Here is a tiny trained network, its code and every weight. The questions are about switching its units off for an input and a target symbol, where a switched-off unit gives its printed mean instead of its output.

import numpy as np


def w(rows, s, z=0):
    codes = np.array(rows[::2]) - 128.0
    scale = np.full(codes.shape[1], s)
    scale[-1] = z or s
    return codes * scale


def norm(h):
    return h / np.sqrt((h * h).mean(-1, keepdims=True) + 1e-5)


def f(y):
    return np.maximum(y, 0)


def softmax(a):
    e = np.exp(a - a.max(-1, keepdims=True))
    return e / e.sum(-1, keepdims=True)


def log_softmax(a):
    a = a - a.max(-1, keepdims=True)
    return a - np.log(np.exp(a).sum(-1, keepdims=True))


def net(x, mask):
    ids = ['ΔΘΛαεζημστψ'.index(c) for c in x.split()]
    T = len(ids)
    res = E[ids] + P[:T]
    u = 0
    for l in range(2):
        r = norm(res)
        for j in range(2):
            rows = slice(2 * j, 2 * j + 2)
            q, k, v = (r @ M[l][rows].T for M in (Q, K, V))
            z = softmax(np.where(np.tri(T) > 0, q @ k.T / 2**0.5, -1e9)) @ v
            o = O[l][rows]
            res = res + np.where(mask[u + j], z, o[:, -1]) @ o[:, :-1]
        u += 2
        y = f(norm(res) @ A[l][:, :-1].T + A[l][:, -1])
        res = res + np.where(mask[u : u + 12], y, B[l][:, -1]) @ B[l][:, :-1]
        u += 12
    return log_softmax(norm(res)[-1] @ U[:, :-1].T + U[:, -1])


Q, K, V, O, A, B = {}, {}, {}, {}, {}, {}
E = w([
[104,97,161,139,95,93,140,120],'Δ',
[76,161,124,166,98,98,179,141],'Θ',
[100,173,164,159,98,118,117,175],'Λ',
[139,116,129,183,96,101,164,153],'α',
[144,85,170,140,90,128,116,151],'ε',
[112,154,107,164,93,146,175,170],'ζ',
[87,132,108,133,98,156,169,141],'η',
[71,134,172,126,106,79,116,122],'μ',
[170,178,149,123,250,243,175,101],'σ',
[164,114,158,166,96,133,111,182],'τ',
[103,128,193,128,99,104,89,144],'ψ',
],0.026)
P = w([
[180,66,55,43,42,131,105,183],'0',
[175,149,86,83,30,96,70,121],'1',
[113,24,117,70,102,167,131,199],'2',
[135,68,78,170,99,175,83,89],'3',
[157,169,167,109,34,163,152,67],'4',
[129,49,184,115,145,168,174,146],'5',
[135,161,164,141,88,184,130,38],'6',
[118,60,188,141,176,194,185,113],'7',
[139,170,178,164,122,196,135,7],'8',
[127,106,191,144,223,194,182,94],'9',
[99,122,182,215,136,237,165,34],'10',
],0.013)
Q[0] = w([
[107,135,249,169,87,174,214,130],'L0H1',
[128,113,169,72,190,115,185,192],'L0H1',
[110,129,179,131,114,150,150,161],'L0H2',
[130,125,114,100,161,86,141,140],'L0H2',
],0.015)
K[0] = w([
[153,163,177,184,250,188,139,33],'L0H1',
[209,231,118,94,28,135,110,1],'L0H1',
[144,164,165,185,126,155,138,30],'L0H2',
[138,144,90,142,12,95,88,94],'L0H2',
],0.0098)
V[0] = w([
[146,31,76,127,91,27,218,3],'L0H1',
[24,196,157,22,162,65,102,41],'L0H1',
[223,153,167,76,164,106,158,91],'L0H2',
[120,76,129,61,98,103,95,167],'L0H2',
],0.0078)
O[0] = w([
[57,117,77,173,108,213,61,168,127],'L0H1',
[198,143,97,183,33,155,145,76,2],'L0H1',
[130,116,64,150,249,132,114,131,27],'L0H2',
[138,169,126,119,98,113,186,188,133],'L0H2',
],0.013,0.0045)
A[0] = w([
[64,95,168,106,92,167,79,101,101],'L0N1',
[45,144,74,153,110,16,172,88,127],'L0N2',
[102,112,75,72,121,128,191,114,143],'L0N3',
[172,137,50,95,254,106,45,147,74],'L0N4',
[114,139,163,142,81,136,81,157,120],'L0N5',
[197,50,162,138,125,168,103,163,53],'L0N6',
[134,167,187,253,143,107,188,220,206],'L0N7',
[133,54,198,142,126,138,76,124,211],'L0N8',
[175,117,156,115,118,156,55,151,120],'L0N9',
[73,190,184,106,33,56,47,123,208],'L0N10',
[131,119,82,116,176,106,191,21,57],'L0N11',
[94,173,192,80,147,207,143,41,255],'L0N12',
],0.0077,0.0031)
B[0] = w([
[148,79,81,104,109,143,190,154,196],'L0N1',
[174,165,249,135,183,158,29,203,176],'L0N2',
[116,190,155,216,30,84,196,118,149],'L0N3',
[86,200,106,217,111,160,178,111,138],'L0N4',
[129,89,66,208,201,185,8,140,190],'L0N5',
[44,168,172,145,94,85,83,106,150],'L0N6',
[1,220,233,172,97,104,110,107,223],'L0N7',
[230,77,101,84,134,49,105,76,202],'L0N8',
[102,71,172,195,142,58,153,56,146],'L0N9',
[204,46,134,240,167,153,134,184,254],'L0N10',
[66,133,200,128,72,202,102,137,157],'L0N11',
[126,16,111,162,80,121,241,169,221],'L0N12',
],0.0057,0.0091)
Q[1] = w([
[101,160,135,201,177,112,116,149],'L1H1',
[45,6,216,207,83,160,82,28],'L1H1',
[129,200,41,76,93,65,5,112],'L1H2',
[205,185,69,1,167,240,141,154],'L1H2',
],0.0068)
K[1] = w([
[158,49,146,102,140,181,158,93],'L1H1',
[124,138,150,159,248,229,183,11],'L1H1',
[106,116,42,114,29,64,188,255],'L1H2',
[132,141,111,148,106,11,55,161],'L1H2',
],0.0078)
V[1] = w([
[141,19,125,61,99,111,95,101],'L1H1',
[58,148,151,182,96,31,70,94],'L1H1',
[132,196,140,141,162,177,161,208],'L1H2',
[98,134,80,103,133,155,247,139],'L1H2',
],0.011)
O[1] = w([
[88,225,129,84,40,125,66,183,70],'L1H1',
[127,95,10,136,125,98,89,132,184],'L1H1',
[214,96,131,96,165,150,145,54,255],'L1H2',
[177,95,164,135,120,228,82,171,159],'L1H2',
],0.014,0.0038)
A[1] = w([
[148,150,120,118,106,185,97,139,40],'L1N1',
[105,74,41,142,141,204,74,184,94],'L1N2',
[94,217,88,157,82,165,70,144,125],'L1N3',
[97,166,125,2,245,88,160,107,48],'L1N4',
[198,178,131,80,153,162,101,122,64],'L1N5',
[186,78,225,75,235,73,209,113,118],'L1N6',
[153,107,92,160,67,91,60,141,147],'L1N7',
[56,117,153,161,105,89,137,158,177],'L1N8',
[58,118,199,126,86,99,207,116,249],'L1N9',
[181,190,142,91,78,82,207,148,218],'L1N10',
[200,131,161,109,144,103,176,81,94],'L1N11',
[213,148,89,145,88,170,110,81,253],'L1N12',
],0.014,0.0042)
B[1] = w([
[128,109,161,142,116,97,118,126,133],'L1N1',
[102,126,160,157,139,89,75,50,202],'L1N2',
[94,151,144,62,100,168,189,158,154],'L1N3',
[81,89,165,250,93,40,206,159,145],'L1N4',
[116,83,66,117,166,180,128,180,136],'L1N5',
[103,105,117,98,132,210,189,97,245],'L1N6',
[124,138,125,144,134,172,179,105,203],'L1N7',
[155,165,98,87,132,161,130,158,225],'L1N8',
[162,133,146,127,139,96,86,140,247],'L1N9',
[114,131,132,158,143,88,84,90,169],'L1N10',
[100,155,144,72,127,167,96,79,173],'L1N11',
[152,140,72,97,163,109,168,173,168],'L1N12',
],0.015)
U = w([
[138,53,52,54,208,219,136,189,150],'Δ',
[132,165,179,51,101,83,126,12,140],'Θ',
[192,104,252,190,80,162,95,197,49],'Λ',
[2,205,164,146,42,177,103,125,80],'α',
[133,141,108,128,133,122,115,145,84],'ε',
[183,221,160,163,79,23,114,94,174],'ζ',
[138,52,57,230,135,98,118,71,120],'η',
[187,183,71,139,27,119,224,153,98],'μ',
[117,183,102,75,151,96,82,238,254],'σ',
[31,94,94,110,220,90,20,143,111],'τ',
[45,102,165,158,132,18,207,177,109],'ψ',
],0.0069,0.0041)

Each question gives the input, a string of symbols that net reads in full, and the target symbol t.
The units are the heads (2 rows each of Q, K, V and O) and the neurons (one row each of A and B). Each row of codes is followed by its name. A weight is (code - 128) times the scale printed after its matrix; where a second scale follows, it is the last column's (O, A, B and U).
mask holds one flag per unit, layer by layer, with each layer's heads first. A switched-off unit (its flag False) gives its mean, the last column of its rows in O or B, instead of its output. The means were averaged over made-up inputs and are rounded, as every weight is.
A unit's drop is (log p(t) with every unit on - log p(t) with that unit switched off) / (log p(t) with every unit on - log p(t) with every unit switched off).
The circuit of an input: a set's keep is (log p(t) with only the set's units on - log p(t) with every unit switched off) / (log p(t) with every unit on - log p(t) with every unit switched off). Starting from the 12 units with the biggest drops (on a tie, the unit counted first), units are removed one at a time, each time the one whose removal leaves the highest keep (on an exact tie, the one counted first), for as long as the keep stays at least 0.8.
circuit, biggest first: the units of the circuit, biggest drop first
most important unit: the unit with the biggest drop
k most important neurons: the k neurons with the biggest drops, biggest first
top k neurons in layer l: the k neurons of layer l with the biggest drops, biggest first
which heads matter: for each layer, one digit per head in row order, 1 if its drop is at least 0.15 and else 0, layers parted by /
input Θ α ε Θ ζ ε Λ ψ Δ, target ζ: which heads matter	10 / 11
input ε μ Θ η, target η: which heads matter	01 / 00
input Θ μ Θ, target μ: circuit, biggest first	L0H1, L1N12
input Δ η μ Θ Δ Θ, target α: which heads matter	10 / 00
input τ Δ Δ τ τ, target ψ: circuit, biggest first	L0H1, L1N4
input Θ τ Θ Λ, target η: which heads matter	00 / 10
input η τ α, target ψ: circuit, biggest first	L0H1, L1N4, L0N10
input ε Θ Δ η, target α: 2 most important neurons	L1N2, L1N3
input Θ Λ Δ Δ η μ ψ, target μ: circuit, biggest first	L0H1, L1N12
input Θ ε ζ Δ, target Δ: top neuron in layer 1	L1N6
input Λ Θ Λ, target η: circuit, biggest first	L1H1, L1N2, L0H1, L1N11
input σ Δ ε Δ ζ, target Δ: 2 most important neurons	L0N4, L1N5
input Θ Θ ψ Θ Λ ε, target Θ: circuit, biggest first	L0H1, L1N11
input Λ ε μ Λ, target μ: which heads matter	00 / 00
input μ Λ Δ Λ μ Λ Θ ψ Δ Θ, target α: which heads matter	10 / 01
input Θ Θ Δ τ, target α: most important unit	L0H1
input Θ Θ Λ Θ Λ Δ ψ ζ Θ Θ, target η: circuit, biggest first	L1H1, L0H1, L1N6
input Δ ζ Λ τ Λ μ Δ Λ σ μ ψ, target Δ: which heads matter	01 / 01
input Δ Θ τ ε η ψ Λ τ Θ, target ψ: which heads matter	10 / 00
input Λ Θ Δ, target η: top neuron in layer 1	L1N2
input η μ ψ η α, target Λ: which heads matter	11 / 00
input σ Θ α τ μ, target Δ: which heads matter	00 / 01
input Θ Δ ζ ψ, target Δ: circuit, biggest first	L0H1, L1N6, L1N2
input ζ Δ Δ α Θ Δ ε, target α: which heads matter	10 / 11
input ψ Θ η, target η: which heads matter	11 / 10
input Δ α Θ Θ Θ η Λ η α Δ, target τ: top 2 neurons in layer 1	L1N2, L1N6
input Δ μ α η, target τ: which heads matter	11 / 00
input Θ Θ ζ Θ η η Λ Θ ε α, target σ: most important unit	L1H2
input Δ η Δ Θ η μ, target Λ: which heads matter	11 / 11
input Θ μ ε Δ Θ Λ ψ Λ η, target Θ: 2 most important neurons	L1N10, L1N9
